Below is a small trained network, with its code and all its weights. Each question gives an input and a class and asks what happens when units are switched off, that is, made to give their printed mean instead of their output.

import numpy as np


def w(rows, s, z=0):
    codes = np.array(rows[::2]) - 128.0
    scale = np.full(codes.shape[1], s)
    scale[-1] = z or s
    return codes * scale


def norm(h):
    return h / np.sqrt((h * h).mean(-1, keepdims=True) + 1e-5)


def f(y):
    return np.maximum(y, 0)


def log_softmax(a):
    a = a - a.max(-1, keepdims=True)
    return a - np.log(np.exp(a).sum(-1, keepdims=True))


def net(x, mask):
    res = np.array(x, float).reshape(1, 5) / 4 @ E
    u = 0
    for l in range(2):
        y = f(norm(res) @ A[l][:, :-1].T + A[l][:, -1])
        res = res + np.where(mask[u : u + 12], y, B[l][:, -1]) @ B[l][:, :-1]
        u += 12
    return log_softmax(norm(res)[-1] @ U[:, :-1].T + U[:, -1])


A, B = {}, {}
E = w([
[135,133,113,118,119],'x0',
[134,109,201,74,20],'x1',
[110,59,111,118,120],'x2',
[149,112,178,1,192],'x3',
[34,162,105,84,99],'x4',
],0.0068)
A[0] = w([
[169,245,146,74,152,202],'0.n1',
[128,159,129,58,175,93],'0.n2',
[203,149,127,129,137,128],'0.n3',
[121,162,51,115,198,58],'0.n4',
[107,44,156,58,141,115],'0.n5',
[87,78,154,64,197,82],'0.n6',
[31,163,68,90,117,66],'0.n7',
[3,200,120,76,126,4],'0.n8',
[119,157,55,150,164,138],'0.n9',
[124,41,73,94,127,60],'0.n10',
[101,251,88,64,178,120],'0.n11',
[121,159,189,154,61,192],'0.n12',
],0.011,0.0021)
B[0] = w([
[75,105,57,225,103,241],'0.n1',
[80,116,116,159,66,223],'0.n2',
[142,91,55,172,156,187],'0.n3',
[98,144,213,49,176,234],'0.n4',
[125,81,79,171,139,247],'0.n5',
[81,145,96,144,62,249],'0.n6',
[197,1,121,182,134,235],'0.n7',
[224,52,95,135,76,247],'0.n8',
[84,152,188,57,105,232],'0.n9',
[73,137,31,173,119,193],'0.n10',
[127,79,177,163,97,254],'0.n11',
[86,138,167,102,183,238],'0.n12',
],0.0081,0.005)
A[1] = w([
[38,132,97,236,154,202],'1.n1',
[151,160,153,128,115,7],'1.n2',
[51,157,122,167,90,244],'1.n3',
[53,116,155,67,41,29],'1.n4',
[44,196,96,184,64,231],'1.n5',
[207,111,127,163,204,163],'1.n6',
[118,11,153,57,50,181],'1.n7',
[1,143,78,91,202,187],'1.n8',
[136,147,96,202,177,162],'1.n9',
[44,78,142,45,80,169],'1.n10',
[179,4,139,88,14,100],'1.n11',
[125,66,109,141,111,152],'1.n12',
],0.0087,0.0014)
B[1] = w([
[60,138,141,159,73,244],'1.n1',
[182,130,134,39,179,129],'1.n2',
[65,161,101,160,185,196],'1.n3',
[219,138,160,94,153,176],'1.n4',
[10,169,104,216,71,198],'1.n5',
[177,1,104,135,90,155],'1.n6',
[57,178,126,149,161,242],'1.n7',
[150,165,249,176,127,177],'1.n8',
[123,108,179,14,109,171],'1.n9',
[152,153,241,133,132,197],'1.n10',
[189,157,161,115,179,255],'1.n11',
[25,131,111,127,56,207],'1.n12',
],0.0063,0.01)
U = w([
[71,143,95,148,66,220],'0',
[207,6,100,154,72,156],'1',
[113,105,150,152,95,158],'2',
[53,127,66,124,99,144],'3',
[126,183,194,77,150,192],'4',
[189,186,82,75,89,13],'5',
[180,174,39,63,162,3],'6',
[207,146,90,47,148,9],'7',
],0.011,0.004)

Each question gives the input, the list of numbers given to net, and the class t.
The units are the neurons (one row each of A and B). Each row of codes is followed by its name. A weight is (code - 128) times the scale printed after its matrix; where a second scale follows, it is the last column's (A, B and U).
mask holds one flag per neuron, layer by layer. A switched-off neuron (its flag False) gives its mean, the last column of its row in B, instead of its output. The means were averaged over made-up inputs and are rounded, as every weight is.
A unit's drop is (log p(t) with every unit on - log p(t) with that unit switched off) / (log p(t) with every unit on - log p(t) with every unit switched off).
The circuit of an input: a set's keep is (log p(t) with only the set's units on - log p(t) with every unit switched off) / (log p(t) with every unit on - log p(t) with every unit switched off). Starting from the 12 units with the biggest drops (on a tie, the unit counted first), units are removed one at a time, each time the one whose removal leaves the highest keep (on an exact tie, the one counted first), for as long as the keep stays at least 0.8.
units of the circuit, in order: the units of the circuit, biggest drop first
unit that matters most: the unit with the biggest drop
top k neurons: the k neurons with the biggest drops, biggest first
k most important neurons of layer l: the k neurons of layer l with the biggest drops, biggest first
drop of u: that unit's drop, to one decimal
input [5,8,-6,0,0], class 4: 3 most important neurons of layer 1 -> 1.n4; 1.n10; 1.n12
input [-1,-4,-3,1,-3], class 4: top 4 neurons -> 0.n4; 0.n8; 0.n7; 0.n9
input [-1,-4,3,1,8], class 1: 2 most important neurons of layer 0 -> 0.n7; 0.n8
input [-5,5,-5,-5,8], class 1: units of the circuit, in order -> 0.n8; 0.n7
input [3,-7,-5,-1,1], class 4: 2 most important neurons of layer 0 -> 0.n4; 0.n9
input [-1,0,-3,6,-6], class 0: unit that matters most -> 0.n1
input [-3,7,6,-3,8], class 1: 2 most important neurons of layer 1 -> 1.n5; 1.n1
input [-3,5,8,-2,8], class 1: top 2 neurons -> 0.n7; 0.n8
input [-3,7,-4,0,-4], class 4: top 2 neurons -> 0.n7; 0.n10
input [-1,-8,6,-2,-7], class 4: units of the circuit, in order -> 0.n7; 0.n4; 0.n1
input [2,-7,-2,1,0], class 4: top 2 neurons -> 0.n4; 0.n9
input [1,8,-2,1,-5], class 4: 4 most important neurons of layer 0 -> 0.n7; 0.n8; 0.n12; 0.n11
input [-4,-8,-6,1,-1], class 4: 2 most important neurons of layer 1 -> 1.n8; 1.n12
input [7,-1,-2,2,7], class 1: units of the circuit, in order -> 0.n8
input [3,6,-4,5,6], class 1: drop of 0.n11 -> 0.2
input [-8,-5,-2,3,8], class 1: drop of 0.n7 -> 0.5
input [-3,-1,-2,5,8], class 1: drop of 1.n4 -> 0.0
